Here is a tiny trained network, its code and every weight. The questions are about switching its units off for an input and a class, where a switched-off unit gives its printed mean instead of its output.

import numpy as np


def w(rows, s, z=0):
    codes = np.array(rows[::2]) - 128.0
    scale = np.full(codes.shape[1], s)
    scale[-1] = z or s
    return codes * scale


def norm(h):
    return h / np.sqrt((h * h).mean(-1, keepdims=True) + 1e-5)


def f(y):
    return np.maximum(y, 0)


def log_softmax(a):
    a = a - a.max(-1, keepdims=True)
    return a - np.log(np.exp(a).sum(-1, keepdims=True))


def net(x, mask):
    res = np.array(x, float).reshape(1, 6) / 4 @ E
    u = 0
    for l in range(4):
        y = f(norm(res) @ A[l][:, :-1].T + A[l][:, -1])
        res = res + np.where(mask[u : u + 6], y, B[l][:, -1]) @ B[l][:, :-1]
        u += 6
    return log_softmax(norm(res)[-1] @ U[:, :-1].T + U[:, -1])


A, B = {}, {}
E = w([
[127,129,127,131,127,133,126],'x0',
[189,1,101,103,177,172,100],'x1',
[127,130,127,138,127,141,122],'x2',
[116,86,152,137,20,149,56],'x3',
[128,127,129,126,127,123,129],'x4',
[161,212,42,35,191,156,110],'x5',
],0.0073)
A[0] = w([
[132,133,130,162,190,116,166,172],'0.n1',
[119,170,56,48,160,146,97,86],'0.n2',
[225,241,132,47,87,127,2,108],'0.n3',
[255,72,198,123,177,137,85,97],'0.n4',
[222,86,10,87,175,125,34,1],'0.n5',
[118,185,106,148,123,205,116,139],'0.n6',
],0.0072,0.0051)
B[0] = w([
[133,132,110,161,142,37,94,223],'0.n1',
[72,191,132,88,186,105,153,234],'0.n2',
[99,136,67,109,64,90,136,253],'0.n3',
[66,99,107,126,149,156,75,218],'0.n4',
[166,144,181,187,75,204,244,225],'0.n5',
[100,117,138,148,103,30,119,183],'0.n6',
],0.011,0.0049)
A[1] = w([
[169,182,194,162,90,75,203,162],'1.n1',
[109,55,184,174,255,168,95,182],'1.n2',
[96,201,216,71,163,142,54,87],'1.n3',
[125,110,156,186,201,126,201,138],'1.n4',
[219,64,73,161,207,168,87,2],'1.n5',
[92,129,34,195,196,87,98,113],'1.n6',
],0.0086,0.0022)
B[1] = w([
[194,105,129,148,144,224,140,254],'1.n1',
[171,99,68,80,154,70,88,242],'1.n2',
[47,148,255,187,51,171,72,145],'1.n3',
[186,189,41,137,104,75,24,229],'1.n4',
[110,193,144,150,85,83,132,178],'1.n5',
[181,60,168,150,97,67,134,235],'1.n6',
],0.0089,0.0057)
A[2] = w([
[223,165,149,163,166,104,161,17],'2.n1',
[138,146,102,143,201,51,115,133],'2.n2',
[124,89,180,158,51,77,120,220],'2.n3',
[132,162,107,124,154,74,123,4],'2.n4',
[149,232,112,159,210,152,124,169],'2.n5',
[60,189,176,97,155,2,195,97],'2.n6',
],0.0097,0.0025)
B[2] = w([
[11,177,41,121,241,139,110,197],'2.n1',
[168,157,245,184,52,127,255,232],'2.n2',
[160,137,51,74,218,193,191,254],'2.n3',
[172,84,176,105,58,230,130,181],'2.n4',
[106,51,204,196,207,117,84,205],'2.n5',
[68,43,212,150,74,94,49,222],'2.n6',
],0.0077,0.0078)
A[3] = w([
[182,249,128,177,208,61,216,7],'3.n1',
[210,216,153,67,90,249,190,127],'3.n2',
[50,185,67,32,85,68,5,13],'3.n3',
[107,20,115,9,222,182,51,73],'3.n4',
[135,107,65,20,115,209,163,119],'3.n5',
[125,184,117,199,254,148,119,3],'3.n6',
],0.0079,0.003)
B[3] = w([
[46,117,61,116,150,241,91,254],'3.n1',
[243,160,151,176,28,136,194,218],'3.n2',
[132,146,6,61,167,147,175,188],'3.n3',
[85,203,179,74,142,145,119,205],'3.n4',
[140,119,220,138,141,128,85,225],'3.n5',
[51,128,1,185,214,157,184,230],'3.n6',
],0.0086,0.0056)
U = w([
[100,131,49,188,211,164,173,253],'0',
[240,166,160,133,61,208,190,181],'1',
[65,133,232,160,109,80,130,88],'2',
[91,173,27,53,66,106,159,14],'3',
[247,82,85,140,151,52,98,87],'4',
[138,101,200,39,171,178,64,62],'5',
],0.016,0.0022)

Each question gives the input, the list of numbers given to net, and the class t.
The units are the neurons (one row each of A and B). Each row of codes is followed by its name. A weight is (code - 128) times the scale printed after its matrix; where a second scale follows, it is the last column's (A, B and U).
mask holds one flag per neuron, layer by layer. A switched-off neuron (its flag False) gives its mean, the last column of its row in B, instead of its output. The means were averaged over made-up inputs and are rounded, as every weight is.
A unit's drop is (log p(t) with every unit on - log p(t) with that unit switched off) / (log p(t) with every unit on - log p(t) with every unit switched off).
The circuit of an input: a set's keep is (log p(t) with only the set's units on - log p(t) with every unit switched off) / (log p(t) with every unit on - log p(t) with every unit switched off). Starting from the 12 units with the biggest drops (on a tie, the unit counted first), units are removed one at a time, each time the one whose removal leaves the highest keep (on an exact tie, the one counted first), for as long as the keep stays at least 0.8.
units of the circuit, in order: the units of the circuit, biggest drop first
unit that matters most: the unit with the biggest drop
top k neurons: the k neurons with the biggest drops, biggest first
top k neurons in layer l: the k neurons of layer l with the biggest drops, biggest first
drop when u is switched off: that unit's drop, to one decimal
input [-2,4,-2,1,-7,1], class 1: units of the circuit, in order => (0.n5)
input [-6,3,6,0,-2,-2], class 4: units of the circuit, in order => (1.n2; 0.n3)
input [-4,1,-1,7,-5,-7], class 5: top 2 neurons in layer 0 => (0.n5; 0.n3)
input [5,0,5,-5,8,6], class 2: top 2 neurons => (0.n2; 2.n6)
input [-2,0,-6,-6,-6,3], class 2: top 2 neurons => (0.n2; 2.n6)
input [-3,3,-4,2,-2,-2], class 5: top 2 neurons => (3.n4; 0.n1)
input [6,1,-2,-8,3,0], class 4: top 3 neurons in layer 3 => (3.n6; 3.n4; 3.n3)
input [-3,0,4,2,-1,5], class 3: top 3 neurons in layer 0 => (0.n3; 0.n2; 0.n6)
input [0,8,-6,-1,0,-3], class 4: top 2 neurons => (1.n2; 1.n5)
input [7,3,1,8,-1,-2], class 5: top 2 neurons => (2.n2; 0.n5)
input [5,4,8,-7,4,0], class 4: top 2 neurons in layer 1 => (1.n2; 1.n6)
input [1,-6,7,0,2,-7], class 0: top 2 neurons in layer 0 => (0.n3; 0.n4)
input [-5,8,2,1,2,-1], class 5: top 2 neurons => (0.n1; 0.n4)
input [-2,-7,-5,-4,-3,1], class 2: units of the circuit, in order => (2.n6)
input [2,-1,5,2,6,-5], class 1: top 2 neurons => (0.n4; 2.n1)
input [-8,1,-2,1,2,0], class 5: top 3 neurons in layer 2 => (2.n2; 2.n1; 2.n6)
input [-2,1,4,1,5,-7], class 5: top 3 neurons => (0.n5; 0.n2; 2.n2)
input [-2,-4,-2,2,-3,2], class 3: drop when 3.n3 is switched off => 0.1
input [-1,6,2,4,-8,4], class 1: drop when 0.n5 is switched off => 2.0
input [-2,6,-4,5,-3,-6], class 5: drop when 3.n4 is switched off => 0.2
input [-7,-5,8,-7,6,3], class 2: drop when 2.n6 is switched off => 0.2
input [1,1,-5,7,4,6], class 1: top 3 neurons in layer 0 => (0.n5; 0.n4; 0.n1)
input [7,3,-4,1,4,-8], class 5: unit that matters most => 3.n4
